Below are the code and all the weights of a small trained network. Each question names an input and a class and asks about switching units off, where a switched-off unit gives its printed mean instead of its output.

import numpy as np


def w(rows, s, z=0):
    codes = np.array(rows[::2]) - 128.0
    scale = np.full(codes.shape[1], s)
    scale[-1] = z or s
    return codes * scale


def norm(h):
    return h / np.sqrt((h * h).mean(-1, keepdims=True) + 1e-5)


def f(y):
    return np.maximum(y, 0)


def log_softmax(a):
    a = a - a.max(-1, keepdims=True)
    return a - np.log(np.exp(a).sum(-1, keepdims=True))


def net(x, mask):
    res = np.array(x, float).reshape(1, 3) / 4 @ E
    u = 0
    for l in range(2):
        y = f(norm(res) @ A[l][:, :-1].T + A[l][:, -1])
        res = res + np.where(mask[u : u + 4], y, B[l][:, -1]) @ B[l][:, :-1]
        u += 4
    return log_softmax(norm(res)[-1] @ U[:, :-1].T + U[:, -1])


A, B = {}, {}
E = w([
[149,113,245,119,2,74],'x0',
[157,213,97,94,123,188],'x1',
[189,113,230,59,196,179],'x2',
],0.0088)
A[0] = w([
[99,216,160,2,28,97,203],'L0N1',
[164,214,95,113,53,71,3],'L0N2',
[140,124,108,151,96,156,73],'L0N3',
[193,104,220,139,154,118,182],'L0N4',
],0.0082,0.0016)
B[0] = w([
[248,144,178,130,116,86,254],'L0N1',
[107,179,205,72,112,87,200],'L0N2',
[62,101,241,227,188,140,145],'L0N3',
[59,97,92,113,53,180,231],'L0N4',
],0.011,0.0055)
A[1] = w([
[214,119,66,47,150,167,251],'L1N1',
[62,46,219,152,165,125,145],'L1N2',
[153,70,170,205,147,162,77],'L1N3',
[119,168,152,61,1,105,200],'L1N4',
],0.009,0.0035)
B[1] = w([
[62,136,147,249,135,118,209],'L1N1',
[45,16,6,63,101,104,182],'L1N2',
[112,13,110,91,2,74,141],'L1N3',
[178,136,161,176,138,232,255],'L1N4',
],0.0099,0.0085)
U = w([
[44,165,63,184,224,177,213],'0',
[128,168,121,41,132,102,7],'1',
[108,106,164,62,168,129,43],'2',
[144,145,146,101,154,58,1],'3',
[138,50,159,68,73,163,163],'4',
[190,182,250,185,71,133,178],'5',
[34,60,73,105,129,71,141],'6',
],0.013,0.0051)

Each question gives the input, the list of numbers given to net, and the class t.
The units are the neurons (one row each of A and B). Each row of codes is followed by its name. A weight is (code - 128) times the scale printed after its matrix; where a second scale follows, it is the last column's (A, B and U).
mask holds one flag per neuron, layer by layer. A switched-off neuron (its flag False) gives its mean, the last column of its row in B, instead of its output. The means were averaged over made-up inputs and are rounded, as every weight is.
A unit's drop is (log p(t) with every unit on - log p(t) with that unit switched off) / (log p(t) with every unit on - log p(t) with every unit switched off).
The circuit of an input: a set's keep is (log p(t) with only the set's units on - log p(t) with every unit switched off) / (log p(t) with every unit on - log p(t) with every unit switched off). Starting from all 8 units, units are removed one at a time, each time the one whose removal leaves the highest keep (on an exact tie, the one counted first), for as long as the keep stays at least 0.8.
units of the circuit, in order: the units of the circuit, biggest drop first
unit that matters most: the unit with the biggest drop
k most important neurons: the k neurons with the biggest drops, biggest first
k most important neurons of layer l: the k neurons of layer l with the biggest drops, biggest first
drop when u is switched off: that unit's drop, to one decimal
input [-2,7,4], class 0: units of the circuit, in order => [L1N1]
input [-8,-8,8], class 6: units of the circuit, in order => [L1N2 L1N4]
input [8,-5,0], class 4: 2 most important neurons => [L1N2 L1N1]
input [-1,4,-8], class 5: 2 most important neurons of layer 0 => [L0N2 L0N4]
input [-3,4,8], class 0: 2 most important neurons => [L1N1 L0N1]
input [-1,3,-6], class 5: units of the circuit, in order => [L0N2 L1N2]
input [-2,7,-1], class 5: 2 most important neurons => [L1N2 L0N2]
input [4,-5,0], class 4: 3 most important neurons of layer 1 => [L1N2 L1N4 L1N1]
input [1,-5,-3], class 6: 2 most important neurons of layer 0 => [L0N1 L0N4]
input [-3,-1,5], class 6: units of the circuit, in order => [L1N4 L1N2]
input [4,-7,5], class 4: 2 most important neurons of layer 1 => [L1N4 L1N1]
input [-3,7,8], class 0: 2 most important neurons of layer 1 => [L1N1 L1N4]
input [8,-6,-1], class 4: 3 most important neurons of layer 1 => [L1N2 L1N1 L1N3]
input [-5,-5,1], class 6: unit that matters most => L1N4
input [7,-5,8], class 4: 2 most important neurons => [L1N2 L0N4]
input [7,-5,3], class 4: 2 most important neurons of layer 1 => [L1N2 L1N1]
input [3,-3,0], class 4: 3 most important neurons => [L1N2 L1N1 L0N2]
input [1,-4,-2], class 6: 2 most important neurons of layer 0 => [L0N1 L0N4]
input [4,-4,3], class 4: drop when L1N2 is switched off => 0.2
input [-3,3,5], class 0: most important neuron => [L0N1]
input [-1,7,-4], class 5: drop when L0N2 is switched off => 0.1
